Below is a small trained network, with its code and all its weights. Each question gives an input and a class and asks what happens when units are switched off, that is, made to give their printed mean instead of their output.

import numpy as np


def w(rows, s, z=0):
    codes = np.array(rows[::2]) - 128.0
    scale = np.full(codes.shape[1], s)
    scale[-1] = z or s
    return codes * scale


def f(y):
    return np.maximum(y, 0)


def log_softmax(a):
    a = a - a.max(-1, keepdims=True)
    return a - np.log(np.exp(a).sum(-1, keepdims=True))


def net(x, mask):
    res = np.array(x, float).reshape(1, 7) / 4 @ E
    y = f(res @ A[0][:, :-1].T + A[0][:, -1])
    res = res + np.where(mask, y, B[0][:, -1]) @ B[0][:, :-1]
    return log_softmax(res[-1] @ U[:, :-1].T + U[:, -1])


A, B = {}, {}
E = w([
[127,128,129,128,128,126],'x0',
[95,91,44,117,167,149],'x1',
[128,110,159,131,252,40],'x2',
[93,194,98,205,131,110],'x3',
[121,126,133,128,128,130],'x4',
[123,129,130,126,129,131],'x5',
[128,127,127,128,129,127],'x6',
],0.016)
A[0] = w([
[119,156,85,121,10,213,2],'N1',
[110,94,51,132,128,169,48],'N2',
[161,59,135,37,84,160,110],'N3',
[56,223,76,220,96,125,104],'N4',
[56,65,49,123,133,164,55],'N5',
[184,175,222,155,68,139,32],'N6',
],0.012,0.0033)
B[0] = w([
[40,62,124,143,210,24,247],'N1',
[130,182,95,48,115,97,186],'N2',
[230,65,195,162,107,182,197],'N3',
[211,63,215,150,98,210,249],'N4',
[94,206,94,69,60,168,203],'N5',
[158,246,56,67,100,113,202],'N6',
],0.011,0.017)
U = w([
[201,1,145,201,72,245,87],'0',
[35,47,105,174,214,3,254],'1',
[106,235,55,66,37,152,43],'2',
],0.0099,0.0048)

Each question gives the input, the list of numbers given to net, and the class t.
The units are the neurons (one row each of A and B). Each row of codes is followed by its name. A weight is (code - 128) times the scale printed after its matrix; where a second scale follows, it is the last column's (A, B and U).
mask holds one flag per neuron, in row order. A switched-off neuron (its flag False) gives its mean, the last column of its row in B, instead of its output. The means were averaged over made-up inputs and are rounded, as every weight is.
A unit's drop is (log p(t) with every unit on - log p(t) with that unit switched off) / (log p(t) with every unit on - log p(t) with every unit switched off).
The circuit of an input: a set's keep is (log p(t) with only the set's units on - log p(t) with every unit switched off) / (log p(t) with every unit on - log p(t) with every unit switched off). Starting from all 6 units, units are removed one at a time, each time the one whose removal leaves the highest keep (on an exact tie, the one counted first), for as long as the keep stays at least 0.8.
circuit, biggest first: the units of the circuit, biggest drop first
unit that matters most: the unit with the biggest drop
k most important neurons: the k neurons with the biggest drops, biggest first
drop when u is switched off: that unit's drop, to one decimal
input [6,8,-6,8,-5,3,2], class 0: 3 most important neurons -> [N4, N6, N1]
input [-2,-8,-5,-3,7,-3,7], class 2: circuit, biggest first -> [N6]
input [-1,1,1,3,-6,5,7], class 0: circuit, biggest first -> [N1, N6]
input [6,2,4,4,5,-2,-2], class 0: 3 most important neurons -> [N1, N2, N6]
input [6,7,-7,1,-6,-7,1], class 1: 2 most important neurons -> [N1, N6]
input [7,7,-1,-6,6,-5,-2], class 2: 3 most important neurons -> [N5, N4, N2]
input [1,3,2,-1,-7,-5,-5], class 2: 3 most important neurons -> [N1, N4, N3]
input [8,2,-2,-1,-4,5,0], class 1: circuit, biggest first -> [N4, N6]
input [5,8,7,-1,-3,-2,-8], class 2: 2 most important neurons -> [N1, N5]
input [-6,-5,2,5,-1,-6,3], class 0: 4 most important neurons -> [N4, N5, N2, N1]
input [-6,4,1,4,-5,2,-3], class 0: 3 most important neurons -> [N6, N4, N1]
input [0,-6,-7,6,1,-1,-5], class 1: 3 most important neurons -> [N1, N3, N5]
input [6,-4,-1,-3,8,-8,1], class 2: 3 most important neurons -> [N4, N6, N1]
input [6,4,-1,-1,-8,1,-7], class 2: unit that matters most -> N4
input [-5,5,-8,-7,4,-1,6], class 1: 3 most important neurons -> [N1, N4, N2]
input [-4,0,-3,-2,-5,8,6], class 1: circuit, biggest first -> [N4, N1]
input [0,2,-4,4,-8,-3,-7], class 0: 2 most important neurons -> [N4, N6]
input [-8,4,6,-7,7,6,-2], class 0: drop when N1 is switched off -> 1.5
input [-1,-4,2,-2,-5,-8,1], class 2: drop when N4 is switched off -> 1.4
input [0,5,-8,6,3,4,-7], class 1: drop when N1 is switched off -> 2.5
input [5,4,6,-8,0,-5,-3], class 0: unit that matters most -> N1
